Below are the code and all the weights of a small trained network. Each question names an input and a class and asks about switching units off, where a switched-off unit gives its printed mean instead of its output.

import numpy as np


def w(rows, s, z=0):
    codes = np.array(rows[::2]) - 128.0
    scale = np.full(codes.shape[1], s)
    scale[-1] = z or s
    return codes * scale


def norm(h):
    return h / np.sqrt((h * h).mean(-1, keepdims=True) + 1e-5)


def f(y):
    return y / 2 * (1 + np.tanh(0.7978845608 * (y + 0.044715 * y**3)))


def log_softmax(a):
    a = a - a.max(-1, keepdims=True)
    return a - np.log(np.exp(a).sum(-1, keepdims=True))


def net(x, mask):
    res = np.array(x, float).reshape(1, 5) / 4 @ E
    u = 0
    for l in range(3):
        y = f(norm(res) @ A[l][:, :-1].T + A[l][:, -1])
        res = res + np.where(mask[u : u + 6], y, B[l][:, -1]) @ B[l][:, :-1]
        u += 6
    return log_softmax(norm(res)[-1] @ U[:, :-1].T + U[:, -1])


A, B = {}, {}
E = w([
[172,100,66,230,111,29,170,151,93],'x0',
[34,137,32,129,107,146,111,180,119],'x1',
[148,103,114,139,36,152,152,72,170],'x2',
[46,87,193,189,126,160,201,122,93],'x3',
[129,255,129,126,100,116,151,70,47],'x4',
],0.002)
A[0] = w([
[131,118,111,128,124,171,122,187,82,108],'0.n1',
[133,142,179,128,254,99,117,159,97,145],'0.n2',
[131,151,43,157,150,139,119,151,132,131],'0.n3',
[101,149,142,130,216,95,104,181,90,93],'0.n4',
[105,158,172,100,208,70,97,208,83,3],'0.n5',
[146,100,129,164,9,159,136,36,201,177],'0.n6',
],0.0039,0.003)
B[0] = w([
[128,83,139,146,84,101,111,78,192,124],'0.n1',
[148,122,108,29,121,102,208,74,161,203],'0.n2',
[155,127,152,149,159,138,112,31,174,163],'0.n3',
[99,105,133,105,3,71,175,72,168,151],'0.n4',
[29,112,36,106,55,109,144,72,182,127],'0.n5',
[62,138,108,16,181,28,178,123,126,253],'0.n6',
],0.0035,0.0023)
A[1] = w([
[38,148,14,150,81,166,85,193,108,1],'1.n1',
[48,177,238,70,107,175,54,123,174,88],'1.n2',
[68,63,209,169,146,173,164,97,42,106],'1.n3',
[65,145,5,169,76,211,121,163,142,26],'1.n4',
[118,253,92,138,101,164,159,102,42,87],'1.n5',
[49,118,140,116,116,123,200,132,84,81],'1.n6',
],0.0037,0.00093)
B[1] = w([
[254,148,223,93,169,102,207,120,172,188],'1.n1',
[175,68,17,178,181,214,211,83,65,237],'1.n2',
[172,202,133,142,40,166,79,184,241,194],'1.n3',
[221,98,224,87,171,89,169,123,109,172],'1.n4',
[115,26,177,123,98,109,29,110,63,249],'1.n5',
[102,165,99,152,92,94,73,116,193,219],'1.n6',
],0.0041,0.0019)
A[2] = w([
[120,82,89,137,103,77,149,131,125,52],'2.n1',
[224,136,41,75,179,108,34,135,114,176],'2.n2',
[126,2,112,121,162,140,106,201,191,81],'2.n3',
[139,148,217,57,126,129,208,132,101,195],'2.n4',
[191,127,116,220,125,35,165,115,124,169],'2.n5',
[128,111,58,240,118,70,130,158,105,1],'2.n6',
],0.0041,0.0011)
B[2] = w([
[66,190,115,61,147,165,110,74,115,149],'2.n1',
[67,123,166,200,69,163,163,159,174,252],'2.n2',
[140,193,162,140,83,79,82,73,2,190],'2.n3',
[141,86,136,141,164,49,143,203,154,216],'2.n4',
[121,107,143,86,172,212,139,152,135,220],'2.n5',
[153,95,90,96,139,230,153,78,119,134],'2.n6',
],0.005,0.0025)
U = w([
[146,86,88,110,185,250,180,97,86,194],'0',
[193,110,227,111,168,68,182,183,157,159],'1',
[121,136,172,143,75,87,33,86,2,176],'2',
[48,137,75,64,112,63,168,91,176,157],'3',
[105,165,155,205,41,176,105,174,233,173],'4',
[114,167,83,148,171,106,91,121,137,80],'5',
[150,177,83,166,167,117,78,137,136,14],'6',
[144,162,65,167,164,115,69,180,120,2],'7',
],0.0089,0.0037)

Each question gives the input, the list of numbers given to net, and the class t.
The units are the neurons (one row each of A and B). Each row of codes is followed by its name. A weight is (code - 128) times the scale printed after its matrix; where a second scale follows, it is the last column's (A, B and U).
mask holds one flag per neuron, layer by layer. A switched-off neuron (its flag False) gives its mean, the last column of its row in B, instead of its output. The means were averaged over made-up inputs and are rounded, as every weight is.
A unit's drop is (log p(t) with every unit on - log p(t) with that unit switched off) / (log p(t) with every unit on - log p(t) with every unit switched off).
The circuit of an input: a set's keep is (log p(t) with only the set's units on - log p(t) with every unit switched off) / (log p(t) with every unit on - log p(t) with every unit switched off). Starting from the 12 units with the biggest drops (on a tie, the unit counted first), units are removed one at a time, each time the one whose removal leaves the highest keep (on an exact tie, the one counted first), for as long as the keep stays at least 0.8.
units of the circuit, in order: the units of the circuit, biggest drop first
most important unit: the unit with the biggest drop
k most important neurons: the k neurons with the biggest drops, biggest first
top k neurons in layer l: the k neurons of layer l with the biggest drops, biggest first
input [4,7,-4,0,4], class 1: units of the circuit, in order -> 1.n1
input [5,-6,5,-6,-7], class 2: units of the circuit, in order -> 2.n3; 1.n1
input [4,8,-5,7,-4], class 1: 4 most important neurons -> 1.n1; 1.n4; 0.n6; 2.n2
input [-5,-3,-3,8,5], class 4: 2 most important neurons -> 1.n3; 2.n3
input [1,2,3,-4,-1], class 4: 3 most important neurons -> 2.n2; 0.n2; 0.n4
input [-2,1,-8,-8,0], class 3: units of the circuit, in order -> 0.n5; 0.n4
input [8,7,-1,2,-3], class 0: top 2 neurons in layer 2 -> 2.n6; 2.n5
input [6,8,-4,-7,8], class 1: top 2 neurons in layer 0 -> 0.n6; 0.n2
input [-6,-3,-5,7,-2], class 4: 2 most important neurons -> 1.n3; 0.n6
input [-4,-6,-3,-8,-7], class 4: 4 most important neurons -> 2.n2; 1.n5; 1.n1; 1.n4
input [-6,5,4,7,7], class 2: 4 most important neurons -> 1.n5; 2.n2; 2.n5; 2.n6
input [4,8,-6,8,4], class 1: units of the circuit, in order -> 1.n1; 1.n4
input [6,-5,5,-2,-1], class 0: 3 most important neurons -> 2.n5; 1.n1; 0.n2
input [8,1,-2,4,-7], class 0: top 2 neurons in layer 2 -> 2.n6; 2.n5
input [8,-2,7,-3,-2], class 0: units of the circuit, in order -> 2.n6; 2.n5
input [-7,3,6,-5,2], class 0: most important unit -> 1.n2
input [0,-2,-1,8,4], class 4: 2 most important neurons -> 1.n3; 2.n3
input [-1,-3,3,-3,-4], class 2: top 2 neurons in layer 2 -> 2.n3; 2.n5
input [5,3,-6,5,-7], class 2: top 2 neurons in layer 2 -> 2.n3; 2.n2
input [-5,-2,-8,-5,5], class 3: 2 most important neurons -> 0.n2; 2.n3
input [3,5,-2,0,1], class 1: top 2 neurons in layer 1 -> 1.n4; 1.n1
input [6,0,6,5,1], class 0: units of the circuit, in order -> 2.n5
input [4,7,3,4,1], class 1: top 2 neurons in layer 1 -> 1.n1; 1.n4
input [-5,-7,-8,4,5], class 3: units of the circuit, in order -> 0.n2; 0.n5
input [3,0,8,8,-3], class 3: 2 most important neurons -> 0.n6; 2.n2
input [-3,-5,-1,-6,-6], class 2: 4 most important neurons -> 2.n3; 1.n1; 1.n3; 1.n4
input [2,-2,2,-6,-3], class 4: units of the circuit, in order -> 2.n2
input [0,-5,-6,8,-2], class 4: 2 most important neurons -> 1.n3; 0.n6
input [5,4,3,-1,-8], class 2: 2 most important neurons -> 2.n3; 1.n2
